Below is a small trained network, with its code and all its weights. Each question gives an input and a class and asks what happens when units are switched off, that is, made to give their printed mean instead of their output.

import numpy as np


def w(rows, s, z=0):
    codes = np.array(rows[::2]) - 128.0
    scale = np.full(codes.shape[1], s)
    scale[-1] = z or s
    return codes * scale


def f(y):
    return np.maximum(y, 0)


def log_softmax(a):
    a = a - a.max(-1, keepdims=True)
    return a - np.log(np.exp(a).sum(-1, keepdims=True))


def net(x, mask):
    res = np.array(x, float).reshape(1, 5) / 4 @ E
    y = f(res @ A[0][:, :-1].T + A[0][:, -1])
    res = res + np.where(mask, y, B[0][:, -1]) @ B[0][:, :-1]
    return log_softmax(res[-1] @ U[:, :-1].T + U[:, -1])


A, B = {}, {}
E = w([
[72,51,5],'x0',
[195,245,21],'x1',
[127,127,126],'x2',
[2,234,146],'x3',
[127,131,125],'x4',
],0.0045)
A[0] = w([
[116,112,190,121],'n0',
[67,107,92,64],'n1',
[86,72,199,52],'n2',
[136,182,40,90],'n3',
[178,135,248,125],'n4',
[47,190,121,62],'n5',
[185,97,126,65],'n6',
[82,15,30,123],'n7',
[105,131,115,96],'n8',
[155,156,165,85],'n9',
[156,157,109,165],'n10',
[161,179,89,23],'n11',
[109,172,154,87],'n12',
[127,104,112,254],'n13',
[182,206,53,50],'n14',
[75,50,181,57],'n15',
[161,199,66,43],'n16',
[182,79,127,77],'n17',
[113,113,80,92],'n18',
[88,96,79,79],'n19',
[105,97,92,92],'n20',
[195,28,118,99],'n21',
[140,118,154,168],'n22',
[63,63,194,57],'n23',
[120,110,111,225],'n24',
[142,156,98,88],'n25',
[83,91,78,88],'n26',
[30,147,157,106],'n27',
[69,97,67,80],'n28',
[114,123,83,114],'n29',
[109,146,129,97],'n30',
[105,153,139,91],'n31',
],0.011,0.0068)
B[0] = w([
[114,100,151,163],'n0',
[142,154,122,143],'n1',
[167,68,175,161],'n2',
[143,78,158,183],'n3',
[136,251,155,201],'n4',
[179,107,42,163],'n5',
[171,146,79,142],'n6',
[147,210,197,219],'n7',
[141,135,124,132],'n8',
[155,168,152,143],'n9',
[99,121,137,182],'n10',
[135,72,178,139],'n11',
[130,159,99,145],'n12',
[5,86,100,253],'n13',
[171,81,189,178],'n14',
[149,48,164,168],'n15',
[155,82,181,163],'n16',
[166,123,76,153],'n17',
[164,151,145,144],'n18',
[153,177,142,148],'n19',
[144,161,130,144],'n20',
[163,96,30,193],'n21',
[92,130,129,171],'n22',
[153,54,185,168],'n23',
[45,119,120,225],'n24',
[141,111,147,142],'n25',
[156,177,143,155],'n26',
[158,115,41,172],'n27',
[158,184,138,158],'n28',
[143,158,135,150],'n29',
[133,118,110,133],'n30',
[136,135,104,136],'n31',
],0.028,0.0068)
U = w([
[7,116,167,254],'0',
[80,37,239,32],'1',
[2,127,158,203],'2',
[68,233,201,15],'3',
[123,84,27,54],'4',
],0.0056,0.0062)

Each question gives the input, the list of numbers given to net, and the class t.
The units are the neurons (one row each of A and B). Each row of codes is followed by its name. A weight is (code - 128) times the scale printed after its matrix; where a second scale follows, it is the last column's (A, B and U).
mask holds one flag per neuron, in row order. A switched-off neuron (its flag False) gives its mean, the last column of its row in B, instead of its output. The means were averaged over made-up inputs and are rounded, as every weight is.
A unit's drop is (log p(t) with every unit on - log p(t) with that unit switched off) / (log p(t) with every unit on - log p(t) with every unit switched off).
The circuit of an input: a set's keep is (log p(t) with only the set's units on - log p(t) with every unit switched off) / (log p(t) with every unit on - log p(t) with every unit switched off). Starting from the 12 units with the biggest drops (on a tie, the unit counted first), units are removed one at a time, each time the one whose removal leaves the highest keep (on an exact tie, the one counted first), for as long as the keep stays at least 0.8.
units of the circuit, in order: the units of the circuit, biggest drop first
most important unit: the unit with the biggest drop
top k neurons: the k neurons with the biggest drops, biggest first
drop of u: that unit's drop, to one decimal
input [-3,5,-2,-1,4], class 1: most important unit => n14
input [3,7,4,8,5], class 4: top 3 neurons => [n5; n27; n7]
input [-8,6,-7,-3,-4], class 3: top 3 neurons => [n4; n13; n9]
input [5,6,-3,-2,-3], class 1: units of the circuit, in order => [n14; n3]
input [1,-8,6,-3,-2], class 1: top 3 neurons => [n23; n15; n2]
input [1,8,-6,-7,-4], class 1: top 2 neurons => [n14; n16]
input [-5,-1,-3,-6,4], class 4: top 4 neurons => [n21; n7; n17; n6]
input [5,-7,-2,-3,-1], class 1: top 3 neurons => [n15; n23; n2]
input [4,-7,-1,2,-6], class 1: top 3 neurons => [n23; n15; n2]
input [-3,-4,2,-5,-3], class 4: top 3 neurons => [n21; n7; n17]
input [4,-2,-3,-7,-2], class 4: top 2 neurons => [n21; n17]
input [1,-1,2,5,-3], class 4: units of the circuit, in order => [n27; n7]
input [-3,-7,1,3,0], class 1: top 3 neurons => [n23; n2; n15]
input [-8,6,-1,-7,2], class 3: units of the circuit, in order => [n4]
input [-3,-8,-7,4,-8], class 1: top 2 neurons => [n23; n2]
input [7,-3,4,2,-6], class 3: units of the circuit, in order => [n7; n28]
input [2,0,-1,5,2], class 4: top 3 neurons => [n27; n5; n7]
input [6,3,-3,7,-1], class 4: top 3 neurons => [n5; n27; n4]
input [7,-3,-6,6,-6], class 3: units of the circuit, in order => [n7; n28]
input [7,4,-6,-7,6], class 3: units of the circuit, in order => [n7]
input [-2,4,4,7,0], class 4: units of the circuit, in order => [n5; n27]
input [5,8,6,7,-1], class 1: drop of n3 => 0.2
input [-7,-4,-6,-3,-1], class 3: drop of n13 => 0.1
input [1,-5,4,-7,-1], class 4: drop of n21 => 1.6
